Below are the code and all the weights of a small trained network. Each question names an input and a target symbol and asks about switching units off, where a switched-off unit gives its printed mean instead of its output.

import numpy as np


def w(rows, s, z=0):
    codes = np.array(rows[::2]) - 128.0
    scale = np.full(codes.shape[1], s)
    scale[-1] = z or s
    return codes * scale


def norm(h):
    return h / np.sqrt((h * h).mean(-1, keepdims=True) + 1e-5)


def f(y):
    return y / 2 * (1 + np.tanh(0.7978845608 * (y + 0.044715 * y**3)))


def softmax(a):
    e = np.exp(a - a.max(-1, keepdims=True))
    return e / e.sum(-1, keepdims=True)


def log_softmax(a):
    a = a - a.max(-1, keepdims=True)
    return a - np.log(np.exp(a).sum(-1, keepdims=True))


def net(x, mask):
    ids = ['αβδεζπ'.index(c) for c in x.split()]
    T = len(ids)
    res = E[ids] + P[:T]
    r = norm(res)
    for j in range(2):
        rows = slice(4 * j, 4 * j + 4)
        q, k, v = (r @ M[0][rows].T for M in (Q, K, V))
        z = softmax(np.where(np.tri(T) > 0, q @ k.T / 4**0.5, -1e9)) @ v
        o = O[0][rows]
        res = res + np.where(mask[j], z, o[:, -1]) @ o[:, :-1]
    y = f(norm(res) @ A[0][:, :-1].T + A[0][:, -1])
    res = res + np.where(mask[2:6], y, B[0][:, -1]) @ B[0][:, :-1]
    return log_softmax(norm(res)[-1] @ U[:, :-1].T + U[:, -1])


Q, K, V, O, A, B = {}, {}, {}, {}, {}, {}
E = w([
[142,133,102,125,125],'α',
[91,129,172,87,155],'β',
[120,78,108,198,144],'δ',
[202,221,84,118,135],'ε',
[186,190,178,170,168],'ζ',
[179,131,90,251,54],'π',
],0.019)
P = w([
[102,134,69,111,224],'0',
[71,71,133,7,136],'1',
[100,145,79,126,237],'2',
[60,120,105,105,224],'3',
[3,202,89,135,138],'4',
[70,98,56,119,186],'5',
[33,157,40,129,142],'6',
[49,93,69,180,240],'7',
[159,42,79,221,110],'8',
[94,79,114,149,193],'9',
],0.0055)
Q[0] = w([
[97,135,160,195,221],'H1',
[92,151,178,142,4],'H1',
[162,143,151,110,1],'H1',
[126,135,24,85,98],'H1',
[147,177,162,135,121],'H2',
[67,98,113,229,191],'H2',
[188,97,149,137,168],'H2',
[46,86,155,89,180],'H2',
],0.0096)
K[0] = w([
[78,179,80,158,110],'H1',
[137,79,182,64,79],'H1',
[158,83,119,101,158],'H1',
[107,144,188,127,119],'H1',
[2,137,111,59,131],'H2',
[92,175,130,126,80],'H2',
[107,148,88,168,199],'H2',
[140,209,145,94,163],'H2',
],0.0096)
V[0] = w([
[118,174,202,131,206],'H1',
[110,219,113,175,212],'H1',
[134,207,90,85,130],'H1',
[201,180,147,144,93],'H1',
[42,172,134,84,248],'H2',
[148,87,81,169,123],'H2',
[183,150,118,178,124],'H2',
[156,126,172,191,150],'H2',
],0.011)
O[0] = w([
[204,100,255,109,206,165],'H1',
[238,105,138,203,95,247],'H1',
[169,103,163,19,21,175],'H1',
[90,194,194,130,74,162],'H1',
[82,43,128,95,141,175],'H2',
[175,89,27,170,172,146],'H2',
[71,127,111,159,64,167],'H2',
[134,143,163,240,214,151],'H2',
],0.0071,0.012)
A[0] = w([
[164,84,84,212,120,71],'N1',
[229,223,123,49,239,176],'N2',
[254,168,215,220,192,160],'N3',
[194,70,216,115,135,249],'N4',
],0.0051,0.0016)
B[0] = w([
[190,154,45,126,141,160],'N1',
[187,71,162,168,155,167],'N2',
[67,23,64,177,8,254],'N3',
[1,94,69,124,104,197],'N4',
],0.0094,0.0084)
U = w([
[138,102,25,69,84,2],'α',
[147,100,164,114,184,229],'β',
[139,106,77,179,221,78],'δ',
[188,173,156,118,42,169],'ε',
[170,107,224,224,107,32],'ζ',
[106,254,105,188,105,224],'π',
],0.0082,0.0019)

Each question gives the input, a string of symbols that net reads in full, and the target symbol t.
The units are the heads (4 rows each of Q, K, V and O) and the neurons (one row each of A and B). Each row of codes is followed by its name. A weight is (code - 128) times the scale printed after its matrix; where a second scale follows, it is the last column's (O, A, B and U).
mask holds one flag per unit, heads first, then neurons. A switched-off unit (its flag False) gives its mean, the last column of its rows in O or B, instead of its output. The means were averaged over made-up inputs and are rounded, as every weight is.
A unit's drop is (log p(t) with every unit on - log p(t) with that unit switched off) / (log p(t) with every unit on - log p(t) with every unit switched off).
The circuit of an input: a set's keep is (log p(t) with only the set's units on - log p(t) with every unit switched off) / (log p(t) with every unit on - log p(t) with every unit switched off). Starting from all 6 units, units are removed one at a time, each time the one whose removal leaves the highest keep (on an exact tie, the one counted first), for as long as the keep stays at least 0.8.
units of the circuit, in order: the units of the circuit, biggest drop first
top k neurons: the k neurons with the biggest drops, biggest first
which heads matter: for each layer, one digit per head in row order, 1 if its drop is at least 0.15 and else 0, layers parted by /
drop when u is switched off: that unit's drop, to one decimal
input α π α, target π: top 2 neurons -> N3, N2
input ζ α δ ζ δ δ ζ, target δ: units of the circuit, in order -> H1
input δ δ ε, target δ: which heads matter -> 11
input ε ζ ε ζ ζ ζ ε, target ζ: units of the circuit, in order -> H1, N2
input ζ π ζ ε ζ ε, target ζ: which heads matter -> 10
input π α α, target π: which heads matter -> 10
input β ε π α α β β ζ, target α: units of the circuit, in order -> H1, H2
input π δ π ζ π ζ, target π: which heads matter -> 10
input ε ε α, target ε: which heads matter -> 11
input π ε δ, target π: which heads matter -> 11
input ε α ζ, target ε: drop when H1 is switched off -> 0.6
input ζ π ζ π ζ π δ ζ, target π: drop when H2 is switched off -> 0.2
input ε α ε ε ε ε ε ε, target ε: drop when H1 is switched off -> 0.5
input π ζ π π, target π: top neuron -> N2
